How the items are linked:
η: j387->j66, j241->j515, j291->j440, j373->j207, j554->j756, j526->j738, j440->j724, j904->j806, j571->j447, j539->j387, j738->j776, j806->j15, j756->j709, j461->j492, j632->j654, j287->j241, j275->j723, j492->j834, j769->j560, j124->j996, j196->j751, j560->j291, j515->j632, j478->j624, j834->j524, j449->j571, j15->j461, j66->j317, j724->j904, j78->j30, j723->j886, j496->j373, j573->j140, j447->j856, j30->j653, j63->j769, j776->j539, j654->j478, j317->j496, j751->j471, j96->j596, j856->j573, j363->j196, j653->j124, j624->j275, j596->j287, j140->j554, j207->j96, j996->j363, j886->j449, j471->j63, j709->j78, j524->j526
γ: j387->j539, j241->j287, j291->j560, j373->j496, j554->j140, j526->j524, j440->j291, j904->j724, j571->j449, j539->j776, j738->j526, j806->j904, j756->j554, j461->j15, j632->j515, j287->j596, j275->j624, j492->j461, j769->j63, j124->j653, j196->j363, j560->j769, j515->j241, j478->j654, j834->j492, j449->j886, j15->j806, j66->j387, j724->j440, j78->j709, j723->j275, j496->j317, j573->j856, j447->j571, j30->j78, j63->j471, j776->j738, j654->j632, j317->j66, j751->j196, j96->j207, j856->j447, j363->j996, j653->j30, j624->j478, j596->j96, j140->j573, j207->j373, j996->j124, j886->j723, j471->j751, j709->j756, j524->j834
ψ: j387->j515, j241->j571, j291->j526, j373->j624, j554->j751, j526->j96, j440->j738, j904->j539, j571->j653, j539->j241, j738->j596, j806->j387, j756->j471, j461->j317, j632->j856, j287->j449, j275->j756, j492->j496, j769->j834, j124->j440, j196->j806, j560->j524, j515->j447, j478->j140, j834->j373, j449->j30, j15->j66, j66->j632, j724->j776, j78->j769, j723->j709, j496->j478, j573->j363, j447->j124, j30->j560, j63->j492, j776->j287, j654->j573, j317->j654, j751->j15, j96->j723, j856->j996, j363->j904, j653->j291, j624->j554, j596->j886, j140->j196, j207->j275, j996->j724, j886->j78, j471->j461, j709->j63, j524->j207
θ: j387->j856, j241->j124, j291->j596, j373->j756, j554->j461, j526->j886, j440->j287, j904->j515, j571->j440, j539->j447, j738->j449, j806->j632, j756->j492, j461->j478, j632->j363, j287->j653, j275->j63, j492->j624, j769->j207, j124->j776, j196->j66, j560->j96, j515->j996, j478->j751, j834->j275, j449->j291, j15->j654, j66->j573, j724->j241, j78->j524, j723->j769, j496->j554, j573->j806, j447->j724, j30->j526, j63->j373, j776->j571, j654->j196, j317->j140, j751->j317, j96->j78, j856->j904, j363->j387, j653->j738, j624->j471, j596->j30, j140->j15, j207->j709, j996->j539, j886->j560, j471->j496, j709->j834, j524->j723
σ: j387->j363, j241->j724, j291->j449, j373->j63, j554->j496, j526->j30, j440->j571, j904->j856, j571->j776, j539->j996, j738->j653, j806->j573, j756->j373, j461->j554, j632->j806, j287->j440, j275->j834, j492->j756, j769->j723, j124->j241, j196->j654, j560->j886, j515->j904, j478->j461, j834->j709, j449->j738, j15->j140, j66->j196, j724->j447, j78->j96, j723->j524, j496->j471, j573->j66, j447->j539, j30->j596, j63->j275, j776->j124, j654->j15, j317->j751, j751->j478, j96->j560, j856->j387, j363->j632, j653->j287, j624->j492, j596->j291, j140->j317, j207->j769, j996->j515, j886->j526, j471->j624, j709->j207, j524->j78
κ: j387->j806, j241->j539, j291->j653, j373->j834, j554->j624, j526->j291, j440->j124, j904->j363, j571->j241, j539->j904, j738->j440, j806->j196, j756->j275, j461->j471, j632->j66, j287->j776, j275->j207, j492->j63, j769->j78, j124->j447, j196->j140, j560->j30, j515->j387, j478->j496, j834->j769, j449->j287, j15->j751, j66->j15, j724->j996, j78->j886, j723->j96, j496->j492, j573->j654, j447->j515, j30->j449, j63->j709, j776->j724, j654->j317, j317->j461, j751->j554, j96->j526, j856->j632, j363->j573, j653->j571, j624->j373, j596->j738, j140->j478, j207->j524, j996->j856, j886->j596, j471->j756, j709->j723, j524->j560

The rows follow the links: the fewer symbols apart two items are, the more alike their rows tend to be.

Each row is also shifted at random along 3 hidden directions that mean nothing.

Each row, then its item:
[-294, -171,    2,  -73,   63,  -14,  117,  -18,  -86,   85,   38, -101,   72,   54,   96,   30,  -95,   97, -141,  -73,   -4,   70,  106,   36,   85,   47, -140,   29,  -23,   21] -> j806
[ -39,  116,   -5,   57,   40,   84, -109,  -60,  -66,   14,  -72,   80, -147,   46,  -42,  -22,  125,  126,  -38,   50,   92,  -29,  -86,   60, -115, -148,  133, -145,   46,   -8] -> j449
[  87,   36,  149, -140,   27,   18,  179,   -1,  167,  -27,  187,   93,  133, -152,   38, -162,  -92,  -61,   98, -124,  -79,    3,   54,   27,   97,  152, -100,   80,   54,  -41] -> j471
[-384,  -70,   95,   30,  -48,  -18,  -50, -122, -135,  -20,    1,   33,   26,  -74,   10, -134,  -83,  128, -129,   50,  134,   39,  128,  141,  -16,   15,  -66,   10,  -41,    9] -> j539
[ -21, -208,   20,  -22,   -4, -145,   44,   48,  -76,    1,  -21,  -69,  101,   18,  -11,   13, -104,  -17, -154,  -45,  -33,   47,  153,  -42,   81,   58, -138,  187,  -77,    1] -> j573
[  64,  121,  -30,   53,  -56,  -92, -149,    8,  -60, -102,  -65,  139, -134,  -45, -160,  -51,  165,    5,   39,   22,   96,  -44,  -43,   18, -174, -104,  121,    7,   59,  -22] -> j596
[ -18,  -29,   27,  169, -145, -120, -213,  -58, -147, -110, -133,   53,  -47,  -54, -123,  -62,  -15,   24, -126,  133,   97,   35,   80,   48,  -82,  -61,   38,   54,  -83,   54] -> j124
[ 108,  145,  -49,  -43,   33,  113,   11,   26,  120,   42,   49,  -10,  -59,   53,    4,   68,  119,  -77,  230,   32,  -19,  -99, -147,  -72,  -73,   10,  105, -108,   73,  -84] -> j769
[ -78,   33,   15,  125,  -82,  -74, -190,  -56, -136, -115,  -97,  113,  -97,  -70,  -94,  -80,   40,   72,  -88,   73,  131,   12,   24,   86, -109, -111,   84,   -9,   -4,   40] -> j440
[-165, -178,   66,   55,   -7,    3,  -50,  -73, -111,   46,  -53,  -95,   50,   52,   23,   -2, -100,   81, -171,   95,   47,   29,  108,   49,   43,   12,  -66,   23, -122,  -13] -> j904
[   6,  150,   38,  -68,   92,  141,    1,  -29,   73,   71,   26,   40, -108,   47,  -22,  -36,  170,   51,  161,   27,   42, -103, -133,    4, -119,  -49,  111, -148,   99, -121] -> j96
[-125, -154,  -83,  145, -127, -184, -147,   15, -164,  -76, -132,  -70,   14,   14,  -35,   99,  -69,  -24, -155,   75,   49,   65,   95,  -24,  -12,  -32,  -35,  117, -122,   94] -> j515
[ 115,   47, -125,  -36,   18,    5,  130,   88,  113,  -17,   71,  -43,   79,   -8,  118,  131,  -78, -106,   77, -141, -140,   40,  -49,  -70,  138,   52,  -43,   29,   11,  125] -> j496
[ -89,   59,  109,   60,    0,   52, -130, -101,  -91,  -12,  -56,  108, -114,  -34,  -55, -135,   46,  151,  -86,   80,  120,   -4,   12,  128,  -90, -108,   90,  -97,   24,  -22] -> j287
[-210,   49, -139, -123,   68,   46,  217,   62,  103,   13,  156,  -28,   91,  -37,  182,   63,  -83,    7,   52, -252,  -82,   87,  -38,   12,  144,   65, -106,  -20,   93,  182] -> j461
[-206,  -54,  -40,  145, -120,  -92, -155,  -41, -155,  -80,  -94,    9,  -35,  -35,  -23,   10,  -37,   56, -125,   92,   99,   63,   68,   68,  -45,  -67,    8,   21,  -86,   89] -> j724
[ 199,  110,  -88,  -22,   -9,   56,   31,   59,  158,    3,   51,  -35,    6,   23,   34,  106,   46, -149,  228,  -10,  -94,  -48, -132, -111,   22,   50,   73,  -48,   37,    0] -> j275
[ 178,   88,    9,  -65,   68,  181,  136,   10,  176,   83,  100,  -49,   60,   27,  124,   44,  -35,  -88,  154,  -23, -131,  -29,  -79,  -46,  101,   89,   16,  -95,   26,  -40] -> j756
[-201, -138,   71,   73,  -26,   18,  -77,  -98, -111,   45,  -66,  -66,    7,   37,   20,  -28,  -81,   97, -164,  106,   76,   33,  103,   76,   11,  -16,  -40,  -27, -104,   -3] -> j996
[ -84, -118,   96,  118, -112, -119, -160,  -75, -157,  -82,  -93,   32,   10,  -56,  -90,  -84,  -77,   28, -160,  138,   97,   18,  134,   66,  -35,   -4,  -10,   79,  -99,   -1] -> j447
[ -67,  106,  -29, -128,   84,  140,  204,    6,  161,   44,  180,   -7,   91,  -34,  172,   -2,  -72,  -23,  138, -141,  -97,   18,  -58,   22,  104,   93,  -39,  -69,   88,   52] -> j624

The symbols that take the first to the second take the third to the fourth, perhaps in another order. What is the fourth?
Answer with the item's name.
[ 176,   35, -200,   -9,  -11,    0,  108,  137,  118,   -3,   36, -112,   79,   50,  110,  207,  -57, -115,   77, -119, -164,   61,  -84, -113,  144,   23,  -12,   -4,    1,  157]
: [ 203,   28,    5,  -58,   21,   27,  131,   63,  156,  -12,   99,  -14,  105,  -31,   81,    6,  -83, -106,   84,  -89, -125,   17,   -8,  -45,  122,   93,  -58,   46,   21,   12]
:: [  57,  143, -143,  -40,   51,  184,   77,   32,  158,   84,   62,  -82,  -13,   91,  104,  149,   61,  -68,  241,   -3,  -87,  -54, -197,  -89,   19,   16,   95, -165,   63,   23]
: j709

[ -84,  169, -169,  -70,  -59,  -51,   78,   88,  123, -107,  126,   54,   23, -103,   14,   47,   35, -156,  285, -126,  -25,   -9, -114,  -59,  -36,   70,   12,   21,  116,  101]
: [ 102,  119,  -45,   35,  -59, -111, -131,   43,  -40,  -89,  -63,  131, -128,  -55, -164,  -33,  175,  -40,   98,   12,   74,  -63,  -78,  -28, -179,  -99,  111,   14,   71,  -49]
:: [  83,  141,  -83,  -43,   27,   81,   -1,   44,   97,   32,   21,  -12,  -81,   48,   -9,   72,  140,  -79,  221,   20,  -23,  -81, -163,  -74,  -71,  -17,  117, -106,   85,  -60]
: j738

[  -6,   82,   20, -125,   12,   -2,  172,   34,  166,  -46,  174,   66,  114, -120,   67,  -80,  -92,  -86,  146, -128,  -84,   20,  -13,    9,   88,  140,  -89,   42,   91,   35]
: [  94,  132,  -15,  -69,   39,  132,   57,   12,  137,   51,   76,   -5,  -33,   18,   10,   34,   99,  -67,  228,   23,  -35,  -90, -136,  -45,  -44,   39,   78,  -95,   78,  -93]
:: [  81,  148, -103,   20,    7,   23,  -75,   41,   14,    3,  -49,   49, -141,   35,  -77,   69,  176,  -14,  144,   17,   37,  -64, -156,  -50, -133, -105,  133,  -82,   77,  -35]
: j653

[ 106,  120,  -12,   -5,  -48, -106,  -95,   43,   12,  -85,  -16,  134, -109,  -64, -167,  -51,  175,  -77,  155,   13,   61,  -78,  -69,  -48, -175,  -42,   92,   40,   75,  -87]
: [ -90,  184,  -48, -107,   27,   56,   56,    3,  123,  -10,  113,   64,  -44,  -49,    0,  -17,  116,  -64,  279,  -46,   30,  -60, -131,  -15,  -94,   37,   57,  -53,  125,  -46]
:: [ -15,   92,  -77,  110,   -2,   65, -162,  -29,  -88,    8, -110,   33, -155,   56,  -38,   51,  114,  101,  -46,   63,   81,  -10,  -82,   34, -106, -184,  144, -148,   19,   54]
: j526

[  44,   25,   46,  145,  -49,   15, -203,  -58, -117,  -18, -135,   47, -114,   10,  -65,  -42,   44,   91, -108,  136,   99,   -7,    4,   60,  -77, -125,  119,  -84,  -37,    1]
: [ -51,   86,  -56,  113,   26,  113, -144,  -56,  -87,   42, -110,    6, -160,   88,  -15,   62,   99,  156,  -75,   81,   83,   -5,  -89,   58,  -78, -175,  156, -182,    4,   54]
:: [ -41, -180,  -26,  -40,  101,   36,  109,   27,  -50,  119,  -23, -181,   66,  143,  118,  122,  -74,   57, -168,  -47,  -73,   52,   59,  -29,  134,   19, -105,   16,  -71,   16]
: j806

[ -19,  118,  -88,  -84,  -18,  -18,  137,   73,  143,  -62,  149,   37,   92, -113,   64,   13,  -51, -117,  200, -138,  -74,   32,  -56,  -24,   55,   98,  -46,   33,   82,   98]
: [ 464,  -40,    7,   13,    3,  -11,   69,   96,  132,   -1,    4,  -68,   99,   30,   35,   86,  -80, -154,   16,  -15, -189,    4,    9, -122,  153,   79,  -13,   83,  -60,   18]
:: [ 335,  -39,  -44,    2,  -34,  -99,   84,  109,  105,  -59,   16,  -20,  111,  -33,    2,   69,  -86, -173,   28,  -82, -154,   32,   23, -107,  127,   82,  -54,  133,  -38,   57]
: j751

[ 210,   69, -107,  -33,   13,   62,  104,   75,  158,    1,   59,  -62,   64,   29,   97,  136,  -35, -132,  145,  -56, -146,    8,  -97,  -89,   98,   60,   14,  -28,   -1,   72]
: [ 133,  113,   80,  -99,   26,   85,   92,  -11,  174,   13,  113,   43,   16,  -52,    6,  -71,   32,  -98,  228,    4,  -46,  -81,  -69,  -28,  -26,  104,   36,  -36,   66, -120]
:: [ -23,  122,   56,  -18,  -17,  -77,  -90,  -10,  -24,  -94,   -1,  188, -111, -105, -169, -177,  156,   25,   75,   -7,  132,  -58,  -27,   63, -192,  -61,   68,   21,  102,  -75]
: j653

[ 135,   11,  -34,  -78,   34,   20,  162,   56,  132,   21,   92,  -31,  103,  -18,  102,   47,  -88,  -65,   34, -136, -138,   43,    3,  -38,  147,   77,  -66,   36,   13,   71]
: [ 132,   95,   83,  -96,  -46,  -55,  117,   23,  171,  -97,  162,  130,  107, -176,  -44, -149,  -38, -165,  224,  -64,  -55,  -40,    6,  -20,   -1,  160,  -51,  120,   69,  -56]
:: [ 423, -192,   93,  -14,   50,  -32,   82,   57,   46,   69,  -49, -106,  114,   82,   21,   54,  -96,  -66, -159,   -2, -171,    5,   95, -111,  167,   62,  -92,  138, -116,  -67]
: j496

[-121,  -73,  -69,  175, -130,  -97, -193,  -36, -152,  -77, -139,  -26,  -38,   16,  -44,   59,  -31,   24, -137,  114,   85,   68,   52,   21,  -33,  -88,   32,   29, -107,  105]
: [-235,   14, -113,  146,  -73,  -12, -161,  -55, -154,  -64, -122,  -12,  -85,   29,   19,   72,  -13,  101, -114,   74,  103,   56,  -11,   62,  -52, -127,   74,  -89,  -43,  139]
:: [ 106, -170,  157, -101,   60,  -59,  148,   15,   19,   24,   51,   -8,  145,  -35,   10, -120, -116,   -7, -127,  -86,  -84,   30,  151,    0,  133,  110, -179,  179,  -34,  -73]
: j196

[-323, -141,  -15,   42,  -42,  -68,  -33,  -49, -132,  -12,  -25,  -56,   43,    4,   21,    1,  -89,   72, -138,   34,   86,   63,  112,   51,   16,   10,  -84,   54,  -65,   55]
: [-106, -198,  151,   18,   48,   85,  -11, -102,  -93,  128,  -51, -126,   51,   90,   59,  -28, -103,  109, -208,  125,   22,    3,  116,   45,   63,   25,  -68,  -22, -113,  -90]
:: [ 160,   99,   41,  -69,   47,  159,  107,    1,  188,   68,  106,  -26,   44,   17,   77,   16,    4,  -85,  201,    9, -109,  -69,  -79,  -37,   60,   90,   30,  -96,   41,  -67]
: j275

[ 225,  109,  -28,  -13,  -70,  -48,  -21,   72,  127,  -59,   31,   62,  -10,  -50,  -84,   17,   95, -171,  241,   31,  -29,  -97,  -84, -112,  -71,   55,   62,   44,   53,  -72]
: [ 104,  128,  -43,   -7,  -29,  -39,  -74,   50,   36,  -50,  -19,   97,  -96,  -25, -120,   -1,  169,  -69,  174,   10,   46,  -72, -103,  -59, -154,  -41,  111,   -8,   78,  -79]
:: [-250, -154,  -59,  -21,   53,   61,   56,  -13,  -92,  130,  -35, -199,   31,  143,  132,  123,  -81,   96, -171,  -18,  -20,   51,   49,   -7,   98,   -1,  -95,  -37,  -73,   62]
: j654

[ -64, -212,  -48,  101,  -81, -106,  -91,   -2, -144,  -19, -119, -124,   47,   74,   -6,  107,  -94,   -7, -173,   71,    2,   58,  112,  -33,   48,   -3,  -64,   87, -142,   45]
: [-299,  -38,   11,  103,  -98,  -78, -115,  -70, -158,  -94,  -50,   35,  -26,  -62,  -22,  -61,  -51,   80, -114,   72,  124,   56,   75,  103,  -49,  -46,   -9,   14,  -46,   87]
:: [-225,  -41,   86,   98,  -82,  -58, -136,  -95, -142,  -70,  -55,   66,  -36,  -71,  -50, -111,  -37,   92, -118,   97,  139,   35,   95,  114,  -46,  -38,   -6,    7,  -49,   28]
: j653

[ 261,   50, -111,   -2,  -81, -102,   67,  124,  134,  -87,   63,    5,   83,  -65,   19,   91,  -53, -201,  123,  -79, -127,   15,  -30, -104,   77,   85,  -21,  122,    2,   91]
: [  66, -104, -143,  -34,   81,   28,  130,  103,   15,   76,    0, -177,   72,  112,  127,  186,  -78,   -2, -104, -129, -145,   86,   -8,  -67,  179,    0,  -76,    8,  -40,  121]
:: [ -23,  -73, -116,  -66,   31,  -79,  156,  106,   22,   -9,   57,  -65,  105,   -9,   92,   80, -103,  -30,  -50, -186,  -99,   91,   45,  -42,  146,   52, -135,   99,   16,  116]
: j632

[ 230,  108,  -92,   -4,  -99,  -82,   -4,  103,  122,  -94,   36,   43,   11,  -58,  -60,   64,   60, -219,  254,   10,  -70,  -62, -101, -117,  -41,   65,   57,   69,   41,   -3]
: [  92,  102,   11,  -97,   68,  172,  151,   -6,  193,   71,  123,  -23,   50,   10,  123,   15,  -25,  -72,  163,  -42, -108,  -23,  -86,  -18,   91,   98,    5,  -97,   50,   -8]
:: [ -87, -214,  140,    8,   65,   96,   17,  -93,  -77,  146,  -41, -160,   62,  130,   79,    7, -103,  122, -216,  112,   -6,    3,  112,   18,   82,   21,  -71,  -22, -135,  -88]
: j996

[-199,  126,  231,  -79,  106,  151,  -23, -164,  -29,   55,   49,  171, -118,  -64,  -37, -269,  101,  220,  -27,   40,  137,  -61,   -4,  192, -128,  -75,   71, -146,   98, -131]
: [-200,  -54,   71,   98,  -24,   52, -125, -119, -116,   23,  -74,  -25,  -28,   20,    7,  -46,  -42,  132, -150,  129,  104,   24,   64,   93,  -13,  -65,   23,  -69,  -79,   14]
:: [ 123,  129,   -9,  -31,   46,   84,  -22,   12,   75,   53,   -7,   26, -103,   51,  -51,   23,  162,  -21,  176,   58,   11,  -99, -138,  -52, -115,  -39,  139, -105,   72, -105]
: j738

[ 107,  118,   50,  -98,   -5,   31,   82,    0,  168,  -13,  128,   62,   46,  -99,   -8,  -82,    2, -131,  235,  -21,  -47,  -73,  -44,  -19,   -3,  118,   -7,   16,   75,  -86]
: [  42,   47,  -21,  -94,   26,   -1,  163,   50,  134,  -41,  137,   16,  116,  -91,   81,  -21,  -85,  -77,   84, -158, -105,   38,    0,   -3,  109,   96,  -86,   52,   51,   72]
:: [  35,  133,   21,  -19,   -5,  -55,  -76,    9,   -3,  -54,   -3,  152, -118,  -66, -152,  -86,  155,  -20,  134,   11,  103,  -79,  -66,    4, -187,  -46,   94,   11,  105,  -93]
: j207

[-130, -186,  -21,  -28,   70,   25,   87,   15,  -59,  110,  -15, -173,   70,  111,   99,   98,  -99,   73, -168,  -49,  -56,   52,   75,  -20,  124,    8, -109,   13,  -71,   18]
: [-361, -165,  -33,  -38,   44,   11,   62,  -33,  -91,   81,    6, -138,   54,   70,  104,   42,  -91,  102, -144,  -31,   27,   59,   80,   50,   76,   21, -119,    1,  -42,   54]
:: [ -51,  163,  -76,  -98,   43,  150,   81,    9,  157,   44,  101,  -23,  -26,   15,   82,   55,   67,  -51,  255,  -38,  -33,  -73, -168,  -39,  -36,   34,   65, -133,  100,  -30]
: j63

[-224, -169,   93, -119,   91,   14,  128,  -45,  -42,   90,   62,  -75,  111,   19,   87,  -61, -112,   94, -163,  -76,   -5,   49,  118,   51,  101,   69, -159,   45,  -27,  -29]
: [  75,  -61,   91,  163, -106, -100, -210,  -70, -140,  -79, -139,   52,  -38,  -36, -112,  -80,  -12,   35, -156,  167,   82,    7,   93,   54,  -55,  -69,   36,   48, -115,   -2]
:: [  92, -194,   -1,  -27,   25,  -87,   73,   59,  -31,   48,  -22, -112,  102,   65,   30,   66,  -77,  -10, -159,  -50,  -85,   63,   98,  -60,  125,   46, -137,  113,  -76,   14]
: j724

[  94,   86,  -17,  101,   66,  169, -152,  -46,  -85,  100, -150,  -41, -176,  156,    8,   78,  120,  137,  -84,  139,   52,  -39, -103,   26,  -63, -199,  179, -229,  -13,   -2]
: [   8,  101,   63,   47,   11,   37, -126,  -54,  -62,  -17,  -63,  109, -120,  -15,  -85,  -93,  114,  103,  -28,   56,   97,  -36,  -34,   75, -126, -125,  117,  -85,   62,  -44]
:: [ 156,  -80,   76,  -79,  -14, -175,  119,   80,   56,  -74,   81,   75,  162, -141,  -27, -122, -113, -107,  -47, -148,  -89,   51,  137,  -24,  102,  136, -170,  247,    0,   10]
: j317

